Each row has a hidden trait or not; one of two labels after the row says which. A new part has a new trait and new labels.
In the rows, 128 means zero.
[127  74 126 115 109 138 119 117 122 131 124 110  96  81 119 173 121  63
 140 105 124 110 124 137 133 138 148 103 115 117 114 136 137 111  60 120
 133 133 132  24 138  41 139 169 120 130 137 144 140 132 129 176 127 112
 117 127 112 135 108  85 162 124 123 131 110 111 132 171 121 105 124  95
 117 134 121 116  67  87 138 123  99 134 144 123 136 136 120 149 103  46
  73 107 104 132 125 141 149 138 140 128 132 131 118 133 160 134 137 193
 117 174 133 106 123 148 131 133 107 172 153 116 151 112 126 147 135 129
 145  89 128 134 174] : D
[147 197 124 135 143 108 156 133 159 123 147 139 173 171 150 149  99 218
 142 152 131 159 154 110 121 105 115 171 125 107 105 119 120 143 148 107
 127 131 117 255 136 249 135  26 142 164 136 102 123 115 122  72 123 142
 152 134 139 141 149 160   2 143 127 175 157 138 127  97 127 162 118 113
 136 121 127 135 205 161 117 160 144 145 145 151 133 139 143 131  99 248
 207 137 157 127 135 127  78 120 114 118 110 121 135  71 151  95 103  57
 136  69 130 183 129  85 129 106  87  36 101 159 125 145 144 163 119 134
   1 182  99 127  98] : A
[149 188 131 129 146 113 156 130 158 150 145 125 189 104 150 111  96 226
 144 154 131 159 154 107 115 106 111 161 139 113 105 118 119 134 162 119
 134 123 121 255 132 245 138  66 143 164 136  99 122 108 122  78 125 165
 149 122 137 150 148 224 123 144 129 167 162 136 123  96 131 162 137 107
 151 121 121 133 210 163 118 166 143 145 108 113 130 154 143 116 117 242
 213 135 161 131 135 150  68 122 114 116 112 125 120  84 201  81 105  38
 139  82 131 191 128  81 122 112  84  38  92 165 128 123 140 161 117 134
   7 172  92 122 100] : A
[102 112 112 130 122 137 118 119 127 143 120 131 134 103 118  82 145 133
 137 119 125 116 125 152 127 145 134  99 135 137 143 130 134 137 184 135
 132 134 146  88 131  85 135 230 125 110 124 121 137 124 124 188 132 161
 124 116 124 131 120 131  79 131 125 106 125 104 129 132 137 121 141 153
 136 126 122 125  89 110 135 135 133 132 199 172 114 137 123 132 149  43
 151 138 118 105 126 115 138 126 120 134 139 120 107 166 178 125 152  98
 121 153 125 119 125 125 135 144 130 148 135 107 128 166 119 120 138 129
 194 138 138 141 149] : D
[106  97 121 120 115 142 113 119 124 124 121 130 101 127 118 144 134  81
 131 124 124 109 115 135 117 139 135 102 124 125 134 132 137 136 120 111
 125 127 135  21 121  78 142 180 122 115 128 141 132 138 130 120 127 105
 116 123 124 117 124 155 183 124 123  94 111 115 138 139 130 149 142 138
 123 122 126 119  60 100 134 104 125 136 162 102 119 116 116 116 136  59
  94 120 122 136 127 106 142 131 135 134 140 131 118 191 142 134 152 122
 121 154 131 115 127 132 115 136 133 166 151 118 141 124 115 119 131 128
 177  97 133 133 176] : A
[111 121 108 130 123 139 119 112 124 127 133 131 124  71 124 136 134 105
  85 117 126 122 130 116 121 119 140 113 125 121 146 128 142 153 114 138
 128 125 141 124 143 109 138 163 133 140 129 125 131 133 121 124 128 131
 113 123 136 143 127 177 120 140 119  91 112 131 126 130 130 129 135 146
 122 136 121 123  94  96 124 137 132 126 186 106 120 126 148 127 154  86
  98 109 118 115 122  83 140 121 125 134 135 129 124 145 129  93 136 171
 116 141 126 107 131 143 130 124 118 143 133 124 132 141 122 136 133 130
 213 122 138 134 137] : D
[146 157 126 129 120 127 136 112 139 123 129 130 131 167 137 111 114 226
 137 139 128 139 145 120 119 109 133 133 133 120 117 120 138 131 157 120
 133 126 128 186 134 163 129 161 135 145 130 122 124 122 124 120 129 127
 142 122 134 143 131 231 156 137 121 179 142 136 135  88 126 149 143 153
 126 120 127 120 142 138 120 141 120 135 128 129 128 155 133 136 139 162
 195 136 137 128 130 129 101 128 113 122 132 126 125 105 143  86 122 141
 127 115 122 161 130 101 140 126 102 103 114 146 133 139 124 165 131 132
  92 172 117 147 130] : D
[127  96 127 121 115 133 131 133 127 123 125 126 117 124 133 149 110 171
 137 137 123 126 117 123 136 133 138 107 130 129 122 135 126 131 124 107
 128 130 127  66 140  81 118 150 130 115 130 142 133 131 125 172 130 101
 121 124 121 125 128 203 145 133 109 109 121 135 133 147 132 109 131 143
 138 131 122 129 116 115 131 136 124 124 140 131 123 116 122 119 135 136
 130 126 126 142 131 137 131 134 139 132 136 130 132  80 146 136 133 100
 120 126 128 104 121 148 125 130 127 151 142 124 135 102 125 122 130 127
 136 122 118 121 148] : D
[123 157 128 129 136 120 137 126 132 116 137 129 139 189 131 129 129 175
 149 129 130 132 134 126 133 117 131 128 120 133 118 126 129 136 132 140
 132 129 129 182 129 168 123  85 136 153 133 126 124 129 122  86 124 159
 141 139 131 144 137 189  36 130 132 122 126 121 127 100 121 104 123 133
 125 123 132 139 130 134 133 115 145 121  53 143 120 132 130 139 138 164
 178 131 147 130 133 159 129 120 123 128 124 127 134  75 133 120 118  69
 133 110 131 131 131 133 124 123 135  90 119 135 108 163 137 147 113 130
 119 123 133 128 110] : D
[113 104  97 114 116 146 110 107 116 150 123 123 111  87 112  97 143  70
 111 105 119 116 123 153 126 144 150  82 131 142 148 134 140 146 130 130
 124 124 147   3 141  46 144 221 123  98 124 135 141 133 127 168 130 114
 115 136 115 119 111 129 188 132 125 108 124 117 140 166 138 123 137 144
 112 132 119 116  71  73 125 118 108 132 205 142 114 133 123 133 149  37
  89 119 122 123 127 154 154 132 129 135 129 130 107 193 121 122 142 218
 116 166 129  95 128 143 144 141 120 173 156 105 156 130 119 126 143 132
 233  82 141 153 175] : A
[115 106 108 121 130 138 119 122 114 138 120 133 112  95 123 132 141  84
 105 113 123 123 113 127 135 140 143 121 117 137 140 129 130 131 110 144
 121 125 136  23 137  60 130 210 123  96 134 139 134 139 126 129 130 119
 115 123 117 107 119 127 156 122 127  92 112 111 106 137 128 101 147 118
 142 126 122 116  81  93 132 113 104 137 157 102 139 112 115 118 100 103
 106 127 105 142 123 158 153 127 125 134 137 127 132 128  97 134 149 154
 116 151 127 102 130 143 123 141 142 174 148 111 135 180 121 115 138 129
 159 111 155 130 148] : A
[146  85 103 115 114 142 110 112 113 131 134 129 107  66 117 164 134  56
 107 104 120 120 127 132 131 141 153  90 126 139 141 135 144 120  82 123
 128 136 141  25 138  27 149 208 121 102 128 141 144 130 132 207 130 110
 119 107 115 111 110 202 205 129 116 108 118 109 140 164 126 113 159 134
 119 135 118 130  67  77 137 135 110 135 190  99 129 138 120 111 130  50
  88 101  98 126 121 119 145 136 125 135 139 132 114 188 151 102 142 222
 111 173 127  94 123 141 134 135 113 174 152 118 159  95 120 145 139 128
 186  97 138 138 182] : A
[123 205 124 140 157 118 153 129 155 119 136 155 188 168 150  78 128 239
 128 155 126 156 131 116 122 104 118 161 130 112 139 113 120 159 202 153
 134 121 125 255 141 253 124  49 146 155 134  94 118 120 119  17 126 161
 143 145 145 137 154 207   1 137 139 162 154 131 113  66 122 178 117 129
 134 120 130 135 190 165 112 150 152 131  84 122 125 117 138  97 140 245
 211 136 180 114 136 136  78 123 115 118 112 123 132  78 171  84 109  49
 144  64 123 178 135 111 128 108 125  33  88 141 103 169 136 151 119 133
  57 190 114 125  72] : A
[129 126 127 120 139 142 111 121 125 121 131 129 103  73 118 120 128  58
 122 110 127 129 133 146 126 138 131 122 129 129 139 133 133 118 122 110
 132 128 135  27 130  52 124 159 130 105 123 140 130 127 125 162 129 125
 113 138 125 143 119 143 131 125 121 126 118 114 131 167 124  97 133 148
 114 134 121 113  64  79 131 114 120 126 162 157 127 131 113 125 143 111
 135 113 125 126 126 132 155 133 131 130 143 128 125  68 115 140 138 168
 123 164 123  98 125 126 142 133 112 152 149 103 129 120 127 147 129 126
 170 101 133 124 153] : D
[156 178 126 133 141 111 153 129 152 129 148 132 187 145 150 132  97 173
 117 149 128 155 149 102 119 112 114 152 130 108 123 119 130 122 104 115
 116 132 121 252 124 232 120 134 138 165 130 121 125 115 123  86 127 149
 148 116 131 134 141 219 195 149 123 172 159 138 142 111 125 161 150 136
 154 134 123 129 205 153 122 155 141 147 138 123 133 159 139 155 111 199
 192 135 140 139 133 170  76 126 109 119 115 125 129 100 215 114 107  57
 132 105 132 165 125  94 130 115  66  62 109 165 134  86 142 166 118 135
  60 112  99 130 127] : A
[147 169 121 138 142 108 148 134 153 124 145 138 179 152 156 160  95 223
 122 151 131 157 155  99 115 108 115 175 123 108 111 120 117 130 138  97
 134 121 110 255 121 229 122   5 141 165 136 116 129 111 124  62 125 167
 150 130 138 142 150 166   2 132 124 178 145 142 112 100 121 155 117 100
 136 130 124 138 193 173 117 145 142 143  98 141 126 146 149 131  88 252
 206 130 165 133 133 104  67 122 116 126 117 121 134  87 197  88 102  75
 135  71 133 178 128  97 115 104  91  33  94 142 115 153 145 153 117 133
  12 184 105 118  92] : A
[126  89 108 120 114 136 112 117 112 142 120 121 116 131 120 121 138  76
 104 105 122 117 119 141 126 139 148 120 115 139 105 129 135 130  96 127
 119 129 139   1 135  50 139 209 126  94 123 139 132 134 133 192 130 121
 112 137 123 112 113  94 168 125 112 107 109 119 140 157 133 103 131 107
 129 131 126 114  87  98 136 108 116 123 147 107 133 120 137 107 102  40
  80 129 104 130 123 167 154 131 137 131 123 132 120 163 108 135 153 219
 116 142 125 101 126 148 139 142 131 158 145 108 149 109 118 123 126 126
 167 109 126 144 153] : D
[190 144 114 113 120 116 123  96 155 176 148 101 139   1 109 115 118 137
 103 124 124 137 162 153 120 135 119  94 217 151 109 133 162 114 185  61
 116 154 147 196 133 118 121 191 139 139 136 100 141  78 133 250 127 162
 141  92 135 166 112 241 198 181 110 171 162 114 169 214 149 168 182 139
 179 144 104  99 177  88 142 233 110 181 255 184 112 160 148 189 101  16
 252 115  88  78 131 107 102 119  94 133 139 135  69  39 255  64 134 108
 116 145 129 166 109  54 149 133   1 139 140 196 198  19 131 175 144 135
  44  81  32 161 223] : D
